[[142 145 111]
 [112 106 146]
 [124 142 131]
 [111 126 141]]
->
[[142 145 111]
 [124 142 131]
 [111 126 141]
 [112 106 146]]

[[101 152 104 157]
 [156 100 103 158]]
->
[[156 100 103 158]
 [101 152 104 157]]

[[118 136 152 131 104 106 150 145 106]
 [137 112 104 139 147 153 100 114 149]
 [140 137 128 109 137 115 141 112 120]
 [119 116 139 150 118 128 139 144 115]
 [131 127 122 131 132 136 119 128 142]]
->
[[137 112 104 139 147 153 100 114 149]
 [131 127 122 131 132 136 119 128 142]
 [140 137 128 109 137 115 141 112 120]
 [119 116 139 150 118 128 139 144 115]
 [118 136 152 131 104 106 150 145 106]]

[[153 104 120 103 152 105 147 106 107 149 106 152 102]
 [153 104 154 111 149 106 122 102 103 150 105 124 105]
 [105 150 152 150 106 120 106 153 126 115 127 105 152]
 [102 153 108 148 102 149 128 151 153 106 155 121 155]
 [148 101 109 104 144 127 151 105 124 145 124 155 105]
 [119 109 102 101 104 155 150 114 155 102 156 151 112]]
->
[[119 109 102 101 104 155 150 114 155 102 156 151 112]
 [102 153 108 148 102 149 128 151 153 106 155 121 155]
 [148 101 109 104 144 127 151 105 124 145 124 155 105]
 [153 104 120 103 152 105 147 106 107 149 106 152 102]
 [105 150 152 150 106 120 106 153 126 115 127 105 152]
 [153 104 154 111 149 106 122 102 103 150 105 124 105]]

[[131 110 131 124 106 123 124 111 131 131 124 131]
 [149 128 148 105 128  99 104 128 152 151 105 156]
 [133 134 133 122 135 120 121 134 133 133 122 134]]
->
[[131 110 131 124 106 123 124 111 131 131 124 131]
 [133 134 133 122 135 120 121 134 133 133 122 134]
 [149 128 148 105 128  99 104 128 152 151 105 156]]

[[128 105 154 129 134 118 151 143 153 134]
 [129 127 128 128 128 128 127 128 128 128]
 [125 130 129 128 129 128 128 128 131 128]
 [127 124 132 128 129 127 134 129 133 130]
 [128 114 139 129 130 123 142 135 138 133]
 [126 131 130 128 129 128 128 127 131 130]]
->
[[129 127 128 128 128 128 127 128 128 128]
 [125 130 129 128 129 128 128 128 131 128]
 [126 131 130 128 129 128 128 127 131 130]
 [127 124 132 128 129 127 134 129 133 130]
 [128 114 139 129 130 123 142 135 138 133]
 [128 105 154 129 134 118 151 143 153 134]]
---
[[143 125 136 152 133]
 [136 129 126 148 136]
 [120 137 112 127 134]
 [138 115 146 139 128]]
->
[[143 125]
 [136 129]
 [120 137]]

[[130 130 132 128 130]
 [131 135 128 124 136]
 [140 132 154 135 132]
 [130 127 134 130 127]
 [131 136 128 123 137]]
->
[[130 130]
 [131 135]
 [140 132]]

[[125 116 137 132 139]
 [125 127 154 128 140]
 [129 130 136 121 112]
 [115 124 147 130 137]]
->
[[125 116]
 [125 127]
 [129 130]]

[[113 149 108 135]
 [137 153 115 129]
 [132 155 114 130]]
->
[[113 149]
 [137 153]
 [132 155]]

[[153 132]
 [134 130]
 [106 106]
 [128 126]
 [125 128]]
->
[[153 132]
 [134 130]
 [106 106]]

[[135 124 114 132 107]
 [126 129 132 127 134]
 [135 124 112 132 105]
 [126 129 132 127 133]]
->
[[135 124]
 [126 129]
 [135 124]]

[[133 131]
 [101 142]
 [107 138]
 [135 133]
 [122 124]]
->
[[133 131]
 [101 142]
 [107 138]]
---
[[128 134 135 129 124 128 133 139 124 122 122 141 119 135 139 118]
 [143 132 132 120 136 117 125 134 133 118 103 149 128 133 136 127]
 [110 134 136 126 111 126 135 139 117 121 139 131 114 134 140 107]
 [150 122 122 114 141 113 113 126 137 122 105 139 133 121 126 136]
 [116 134 137 116 116 115 131 134 124 112 137 134 125 128 136 119]
 [126 145 144 124 132 122 138 123 134 128 137 120 140 143 122 133]]
->
[[126 145 144 124 132 122 138 123 134 128 137 120 140 143 122 133]
 [128 134 135 129 124 128 133 139 124 122 122 141 119 135 139 118]
 [143 132 132 120 136 117 125 134 133 118 103 149 128 133 136 127]
 [110 134 136 126 111 126 135 139 117 121 139 131 114 134 140 107]
 [150 122 122 114 141 113 113 126 137 122 105 139 133 121 126 136]
 [116 134 137 116 116 115 131 134 124 112 137 134 125 128 136 119]]

[[113 126 140 126 122 121 136]
 [123 128 124 126 122 134 110]
 [105 113 126 149 125 129 115]]
->
[[105 113 126 149 125 129 115]
 [113 126 140 126 122 121 136]
 [123 128 124 126 122 134 110]]

[[114 132 106 121 131]
 [139 125 142 138 123]
 [126 129 123 128 128]]
->
[[126 129 123 128 128]
 [114 132 106 121 131]
 [139 125 142 138 123]]

[[117 138 126 137 125 118 126 120 127 134 116 122 134 128 128 117]
 [120 135 131 130 127 119 116 122 119 128 128 128 136 129 128 124]
 [117 149 137 129 122 123 110 122 118 126 123 113 143 126 136 128]
 [128 127 129 131 129 116 128 126 119 130 128 136 127 127 126 128]
 [128 132 131 129 123 116 127 124 117 132 112 122 135 128 130 128]
 [107 145 134 134 139 117 115 127 126 128 119 112 134 123 133 129]]
->
[[107 145 134 134 139 117 115 127 126 128 119 112 134 123 133 129]
 [117 138 126 137 125 118 126 120 127 134 116 122 134 128 128 117]
 [120 135 131 130 127 119 116 122 119 128 128 128 136 129 128 124]
 [117 149 137 129 122 123 110 122 118 126 123 113 143 126 136 128]
 [128 127 129 131 129 116 128 126 119 130 128 136 127 127 126 128]
 [128 132 131 129 123 116 127 124 117 132 112 122 135 128 130 128]]

[[141 145 124 126 125 132 129 138]
 [147 153 126 121 126 137 129 136]
 [150 146 130 110 121 136 125 142]
 [142 145 130 121 118 128 122 136]
 [139 147 127 120 123 131 126 135]]
->
[[139 147 127 120 123 131 126 135]
 [141 145 124 126 125 132 129 138]
 [147 153 126 121 126 137 129 136]
 [150 146 130 110 121 136 125 142]
 [142 145 130 121 118 128 122 136]]

[[131 150]
 [142 145]
 [150 124]
 [111 141]
 [149 136]
 [120 148]]
->
[[120 148]
 [131 150]
 [142 145]
 [150 124]
 [111 141]
 [149 136]]
